Below are the code and all the weights of a small trained network. Each question names an input and a class and asks about switching units off, where a switched-off unit gives its printed mean instead of its output.

import numpy as np


def w(rows, s, z=0):
    codes = np.array(rows[::2]) - 128.0
    scale = np.full(codes.shape[1], s)
    scale[-1] = z or s
    return codes * scale


def norm(h):
    return h / np.sqrt((h * h).mean(-1, keepdims=True) + 1e-5)


def f(y):
    return y / 2 * (1 + np.tanh(0.7978845608 * (y + 0.044715 * y**3)))


def log_softmax(a):
    a = a - a.max(-1, keepdims=True)
    return a - np.log(np.exp(a).sum(-1, keepdims=True))


def net(x, mask):
    res = np.array(x, float).reshape(1, 6) / 4 @ E
    u = 0
    for l in range(3):
        y = f(norm(res) @ A[l][:, :-1].T + A[l][:, -1])
        res = res + np.where(mask[u : u + 5], y, B[l][:, -1]) @ B[l][:, :-1]
        u += 5
    return log_softmax(norm(res)[-1] @ U[:, :-1].T + U[:, -1])


A, B = {}, {}
E = w([
[130,128,126,127,128,132,130,135,129,128,126,124],'x0',
[106,147,106,204,108,166,64,68,184,255,138,71],'x1',
[68,164,207,153,51,180,149,179,122,126,146,158],'x2',
[54,125,114,121,149,145,134,113,248,68,138,107],'x3',
[129,131,125,129,131,135,122,134,130,129,122,134],'x4',
[91,77,136,47,113,130,97,182,135,200,122,114],'x5',
],0.0051)
A[0] = w([
[59,121,202,150,50,131,172,137,118,125,79,187,15],'0.n1',
[136,200,130,194,153,129,157,91,99,64,64,135,57],'0.n2',
[79,117,159,2,127,123,133,140,117,196,90,106,4],'0.n3',
[159,82,74,94,178,100,149,55,141,154,76,154,120],'0.n4',
[148,143,136,133,148,116,123,152,28,163,131,157,37],'0.n5',
],0.0068,0.0015)
B[0] = w([
[115,209,134,96,173,120,96,171,100,136,207,57,215],'0.n1',
[174,2,101,171,103,114,104,163,185,103,214,200,232],'0.n2',
[185,38,73,238,115,120,121,126,175,71,211,226,233],'0.n3',
[96,212,196,126,122,171,97,213,94,116,188,47,252],'0.n4',
[186,103,176,79,16,136,135,77,162,87,37,64,198],'0.n5',
],0.0063,0.004)
A[1] = w([
[193,90,57,84,226,86,91,116,127,98,104,59,32],'1.n1',
[87,10,100,2,138,114,96,216,131,196,105,190,24],'1.n2',
[42,130,109,65,142,127,170,115,245,30,93,118,11],'1.n3',
[113,96,137,9,189,95,201,158,70,29,88,216,4],'1.n4',
[173,108,66,77,217,78,117,101,110,132,121,85,5],'1.n5',
],0.0077,0.0018)
B[1] = w([
[73,163,180,118,77,127,156,179,128,114,168,160,188],'1.n1',
[175,57,60,166,113,140,134,164,139,74,192,168,181],'1.n2',
[194,88,220,22,124,84,116,70,80,125,51,147,211],'1.n3',
[82,195,80,237,128,117,114,104,186,254,80,57,254],'1.n4',
[98,200,183,117,118,191,108,99,50,126,207,114,143],'1.n5',
],0.0071,0.006)
A[2] = w([
[161,153,95,202,169,128,168,75,95,59,131,186,49],'2.n1',
[118,93,135,53,149,164,125,81,127,119,69,137,53],'2.n2',
[182,120,117,93,120,95,159,115,8,175,54,174,56],'2.n3',
[71,187,170,106,112,168,149,181,92,114,140,139,8],'2.n4',
[95,141,81,168,165,123,126,78,120,227,65,125,66],'2.n5',
],0.014,0.0014)
B[2] = w([
[141,1,67,123,93,141,86,221,183,123,212,166,190],'2.n1',
[189,123,131,114,103,138,154,55,91,163,40,175,166],'2.n2',
[130,98,211,12,179,120,131,12,158,103,51,213,173],'2.n3',
[82,193,165,86,166,142,103,153,13,107,198,86,214],'2.n4',
[77,177,30,177,179,116,212,144,146,134,40,97,255],'2.n5',
],0.0082,0.0075)
U = w([
[187,1,78,174,73,115,101,181,196,77,241,196,254],'0',
[71,239,201,93,133,132,109,159,23,112,224,66,28],'1',
[81,184,33,204,153,101,200,104,173,184,35,87,102],'2',
[193,91,221,24,105,91,138,6,123,117,34,188,143],'3',
],0.0065,0.00051)

Each question gives the input, the list of numbers given to net, and the class t.
The units are the neurons (one row each of A and B). Each row of codes is followed by its name. A weight is (code - 128) times the scale printed after its matrix; where a second scale follows, it is the last column's (A, B and U).
mask holds one flag per neuron, layer by layer. A switched-off neuron (its flag False) gives its mean, the last column of its row in B, instead of its output. The means were averaged over made-up inputs and are rounded, as every weight is.
A unit's drop is (log p(t) with every unit on - log p(t) with that unit switched off) / (log p(t) with every unit on - log p(t) with every unit switched off).
The circuit of an input: a set's keep is (log p(t) with only the set's units on - log p(t) with every unit switched off) / (log p(t) with every unit on - log p(t) with every unit switched off). Starting from the 12 units with the biggest drops (on a tie, the unit counted first), units are removed one at a time, each time the one whose removal leaves the highest keep (on an exact tie, the one counted first), for as long as the keep stays at least 0.8.
units of the circuit, in order: the units of the circuit, biggest drop first
top k neurons: the k neurons with the biggest drops, biggest first
top k neurons in layer l: the k neurons of layer l with the biggest drops, biggest first
input [-8,-4,1,1,3,-2], class 2: units of the circuit, in order => 1.n4
input [-5,-5,-2,-7,-2,-2], class 3: top 2 neurons => 0.n5, 2.n3
input [-1,-4,-8,-8,1,-6], class 1: top 4 neurons => 1.n1, 0.n3, 1.n5, 0.n4
input [-5,3,-7,-8,3,-2], class 3: top 3 neurons => 2.n3, 0.n5, 0.n1
input [-7,-5,5,-1,0,-5], class 0: top 2 neurons in layer 0 => 0.n2, 0.n4
input [2,-6,4,4,5,2], class 2: top 2 neurons => 1.n4, 0.n4
input [-1,-7,6,1,-3,-1], class 2: top 3 neurons in layer 1 => 1.n4, 1.n1, 1.n5
input [0,7,-8,-7,-5,-3], class 1: units of the circuit, in order => 1.n5, 1.n1
input [-6,6,-8,0,-7,-6], class 1: top 2 neurons in layer 1 => 1.n4, 1.n1
input [0,4,-4,7,4,5], class 3: top 2 neurons => 1.n3, 1.n4
input [-8,4,3,7,8,-5], class 3: top 3 neurons => 1.n3, 0.n3, 1.n4
input [-1,5,-5,-8,-3,6], class 3: top 2 neurons => 1.n4, 0.n2
input [2,-8,-2,8,-6,6], class 2: top 2 neurons => 1.n4, 0.n2
input [2,-8,0,1,-4,-6], class 2: top 4 neurons => 1.n4, 0.n3, 2.n5, 1.n2
input [-7,-7,4,-4,4,3], class 2: units of the circuit, in order => 1.n4
input [6,1,5,7,8,6], class 3: top 2 neurons in layer 2 => 2.n2, 2.n1
input [-3,-8,-6,6,-6,-4], class 2: top 2 neurons => 1.n4, 0.n1
input [6,-5,-1,-7,-7,0], class 3: top 2 neurons => 0.n5, 2.n3
input [-7,-2,-8,-8,3,1], class 1: top 2 neurons in layer 2 => 2.n4, 2.n2
input [-1,-3,3,-1,-8,3], class 0: units of the circuit, in order => 0.n3
input [-1,-7,-6,-3,-5,4], class 2: top 3 neurons => 1.n4, 0.n1, 0.n2
input [5,5,-5,6,0,-4], class 3: top 2 neurons => 1.n4, 0.n1
input [0,6,-7,7,7,8], class 0: top 2 neurons in layer 1 => 1.n4, 1.n2
input [3,-6,5,1,3,2], class 2: top 2 neurons in layer 1 => 1.n4, 1.n1
input [0,2,7,6,-1,-6], class 1: top 2 neurons in layer 0 => 0.n1, 0.n3
